[[-8, -12, 2, -15, 2, 1, 13, -8, -14], [20, 24, -8, -2, -23, -2, -30, 10, 39], [6, 13, 2, 42, 13, -1, -15, 14, 7], [-11, -13, 5, 3, 13, 1, 16, -4, -22], [0, 6, 5, 39, 18, -1, -5, 11, -5], [11, 19, 0, 40, 6, -2, -22, 16, 17], [-10, -11, 6, 15, 18, 1, 13, -1, -22], [17, 15, -10, -38, -34, -1, -19, -1, 35], [-11, -13, 5, 1, 12, 1, 16, -5, -21], [-11, -13, 5, 1, 12, 1, 16, -5, -21], [15, 12, -10, -45, -35, 0, -15, -4, 32]]
The entry just right of the smallest entry?
A: -35
The fifth entry in reading order?
A: 2
The 2nd smallest entry?
A: -38
The first entry in reading order is -8
The fourth entry in reading order?
A: -15
The entry just right of -23 is -2
The entry just left of 40?
A: 0
The entry at the centre?
A: 6
The entry just left of 32: -4
The entry just left of 10 is -30
The entry just right of the centre entry?
A: -2

B = [  1   2  33  27  38  13  34  28 -41  22  37   8  25  31  -5  10]
The first entry from the right?
A: 10
The minimum?
A: -41
The 2nd entry from the left: 2
The 1st entry: 1
The entry just left of the smallest entry?
A: 28

[-32   3 -36  20   1   2 -47 -22 -24  -9 -45]
The entry just right of the largest entry -> 1
Give the entry just right of -32.
Answer: 3
The largest entry -> 20

M =
array([[  5.13, -16.70,   4.01,   7.17,   8.77,   2.44],
       [  4.28,   1.88,  -6.70,  -4.14,  -0.56,  17.93]])
Indices start at 0.
Give the entry in the top-left corner.
A: 5.13
The entry in the top-right corner: 2.44
Give the bottom-right entry.
A: 17.93
Give the entry directly below -16.70.
A: 1.88
The entry in row 0 and column 1: -16.70
The entry in the bottom-left corner: 4.28
Give the entry in row 0 and column 2.
A: 4.01

Read these off the array that follows.
1) Report the entry in the bottom-left corner.
2) Report the third entry on the main diagonal.
3) Report the last entry, reading row by row.
4) Report the top-right entry.
5) Report the smallest entry in the last row.
6) Report the top-left entry.
7) Report the 3rd entry on the diagonal from the top-right corner.
[[  8 -11  -9 -38  26 -26  16  28 -31  20   6   9 -27  13]
 [ 31   5   6 -27 -12   2 -39  41 -20 -31   7   7 -20   0]
 [  5   4  -1 -21  -2  12  17   3  -8  15 -12  13  -6   6]
 [ -3   3  -6  19  10 -26 -15  21  16 -31   7 -23  -4  -2]
 [  1   7   1  -5  15   7 -12  23 -21 -10  -9   5  -2  15]
 [  9   6  18  18 -21  17 -15  40 -32   7 -19 -35  17 -21]
 [ 18 -32 -12 -12 -13  22   6 -16   4  15 -12  30  11   1]
 [-17  22 -11  14 -12  37 -39   2 -23  20   3  31 -12  15]
 [ 14 -32  17  19 -21  38 -16  41 -42  14  -6   7  10   0]
 [ 32  -5  18 -38  26  -7 -24   3  16  19  -6  19  17 -15]
 [ 32 -31 -19   4   6 -16 -12 -25 -43  15 -10  14  -8 -30]
 [-12  10   2  -5  -3  -6  17 -25  16   8 -19  31   9 -30]
 [ 12  22  -6  19 -21  38   0   0 -19   6   1  31 -27  14]
 [-17  22 -19  -2  26   3  -2  41 -43  20  -3 -35  17  -7]]
1) -17
2) -1
3) -7
4) 13
5) -43
6) 8
7) 13

[[2, 10, -13, 24, 21, -17, -13, -4, 3, -15, 1, 0], [-6, 9, 15, -2, 9, 4, -2, 9, -3, 3, 3, -4], [-1, 28, -7, 26, 9, -16, 21, -6, -5, -9, 31, 0], [2, -11, 10, -16, -5, -1, -21, 29, -2, -3, -17, -10], [-1, -5, 7, -16, -16, 19, 3, 15, 7, 8, -10, 3], [4, 0, -23, 0, -14, -35, 25, -1, 2, -8, 9, 1], [4, 5, 15, -21, 2, 8, -2, -3, 11, 12, -20, 14], [1, 1, -14, -3, 6, 15, 8, 8, 9, 0, -24, 8], [0, 28, -17, 29, -12, 5, 27, -22, -28, -7, 20, -13], [-3, 3, -5, 9, 19, 0, 6, 1, -21, -3, 8, 8], [6, 11, 8, 12, -3, -7, 9, -12, 8, 2, 12, 18], [-14, -21, 5, -41, 7, 26, -40, 7, 6, 38, -44, 7], [-6, -6, 15, -37, -36, -8, 0, 35, 30, 19, 20, -5], [-4, -15, 12, -28, -18, -2, 3, 39, 18, 18, 4, -3], [-2, -2, 3, -18, 2, 5, 5, 4, 7, 20, -18, -5]]
Find the entry just right of the smallest entry.
A: 7
Find the entry just left of -20.
A: 12
Find the fifth entry in reading order.
A: 21
The third largest entry: 35
Find the 2nd largest entry.
A: 38
Find the 3rd smallest entry.
A: -40
The largest entry -> 39
Find the entry just right of the largest entry.
A: 18
Find the first entry in reading order.
A: 2
Find the entry just left of the largest entry.
A: 3
The minimum: -44

Read these off the matrix that follows. Counting starts at 0.
1) Report the entry at row 0, column 1.
2) Report the entry in row 1 and column 0.
3) Report the entry in row 0 and column 2.
4) Report the entry just right of 30.
5) Report the entry directly above -25.
6) Report the entry in row 1 and column 1.
7) Report the entry just right of the smallest entry.
8) Report the entry at row 2, column 1.
[[  5   3  -6 -23  10  -5   5 -11   7  15  -9 -19]
 [ 10  19  -5 -24   3  -6 -12  -2 -14  -7  -5 -18]
 [-27 -15   9  14  11   7   2 -15  35 -10 -17 -13]
 [  7  18 -20  -4 -33  -6  -8   7 -23 -25  12 -15]
 [  5  13 -21 -14  30  -3  -8   2  14  31  -5  29]
 [ -1   8 -12   5  19  12 -14  -8  28   1  -9  -1]
 [ 17  27 -27 -24  27   1  -9 -10  16  37  -4 -12]
 [-23 -18  22 -23   4   0   0  24  -1 -21 -12  12]
 [-15   6 -11   5   1   5  17 -19  21   9  -5 -10]
 [  7  -1 -10 -20   8  -1 -21  18 -13 -24  -8  -9]
 [  0  20 -22 -28  20  -3   0   0  12  19   2  -2]
 [ -1   4 -10 -22  16   6 -13   9   3  12 -18  44]
 [  0  12 -14 -26  23  -1  -4  -2  10  31 -10  11]
 [  3   6 -17  -7  20   3 -19   3  21  -4  -9  -3]]
1) 3
2) 10
3) -6
4) -3
5) -10
6) 19
7) -6
8) -15

Questions about the grid below.
1) Give the 3rd largest entry.
2) Give the 4th entry, reading row by row.
3) Give the third entry from the end, reading row by row.
4) Give the entry directly above 31.
5) Give the bottom-right entry.
6) Give the 3rd entry on the diagonal from the top-right corner.
7) Give the smallest entry in the last column.
8) Give the entry directly below the smallest entry.
[[ 17  46  -7 -23  -3   9   0  10  36  -6]
 [ 17  46  -7 -23  -3   9   0  10  36  -6]
 [ 20  51  -4 -24  -5  13  -7   9  39  -2]
 [ 19  49  -5 -24  -4  11  -4   9  38  -4]
 [ 11  38 -10 -20   1   5  11  12  30 -15]
 [ 10  37 -10 -19   2   5  12  12  29 -15]
 [  1  26 -11  -9  11   3  33  16  16 -28]
 [  3  28 -12 -11   9   2  28  16  19 -26]
 [  8  35 -11 -18   3   4  16  13  27 -18]
 [ 21  53  -3 -25  -5  14  -8   8  40  -1]
 [  8  34 -11 -17   4   4  17  14  26 -19]
 [  9  36 -11 -18   3   4  15  13  28 -17]
 [ 12  39  -9 -20   0   6   9  12  31 -13]
 [ 16  45  -7 -23  -3   9   0  10  36  -7]
 [ 14  43  -8 -22  -2   8   4  11  34  -9]]
1) 49
2) -23
3) 11
4) 28
5) -9
6) 9
7) -28
8) -26

Read these off the grid that follows. Indices start at 0.
1) What is the bottom entry of the column that holds the largest entry?
2) What is the bottom-left entry?
3) What is the entry in row 0 and column 2?
4) What is the entry at row 0, column 1?
5) What is the top-left entry?
6) What is the entry at row 2, column 2?
7) What is the entry in row 1 and column 1?
8) What is the top-right entry?
 0.01   0.04   0.02   0.03   0.05   0.01   0.01   0.06   0.01   0.04   0.02   0.04   0.03
 0.07  -0.03   0.11   0.01  -0.04   0.13   0.08  -0.11   0.11  -0.01   0.08   0.03   0.05
 0.14  -0.03   0.02   0.03   0.01  -0.03  -0.01  -0.03   0.10  -0.08   0.10   0.01   0.05
 0.00   0.05   0.01   0.03   0.13  -0.10  -0.01   0.00   0.10  -0.01   0.12  -0.03  -0.03
 0.10   0.08   0.20   0.04   0.01  -0.05   0.00  -0.05   0.09   0.00   0.07   0.05   0.01
 0.03   0.07   0.09   0.05   0.15  -0.18   0.01  -0.02   0.13  -0.03   0.16   0.04  -0.03
-0.01   0.08  -0.03   0.04   0.08  -0.05  -0.01   0.13  -0.03   0.06  -0.01   0.02   0.01
 0.08   0.03   0.06   0.04   0.05  -0.04   0.02  -0.01   0.07  -0.01   0.08   0.05   0.04
 0.09  -0.05  -0.03   0.07   0.00   0.06   0.12   0.04  -0.02  -0.03   0.06   0.07   0.13
 0.03   0.03   0.03   0.03   0.03   0.02   0.02   0.04   0.02   0.03   0.03   0.05   0.03
 0.05   0.01   0.05   0.03   0.00   0.05   0.05  -0.01   0.06   0.02   0.05   0.03   0.04
 0.01   0.07  -0.01   0.04   0.07  -0.02   0.01   0.10  -0.01   0.05   0.01   0.04   0.02
1) -0.01
2) 0.01
3) 0.02
4) 0.04
5) 0.01
6) 0.02
7) -0.03
8) 0.03
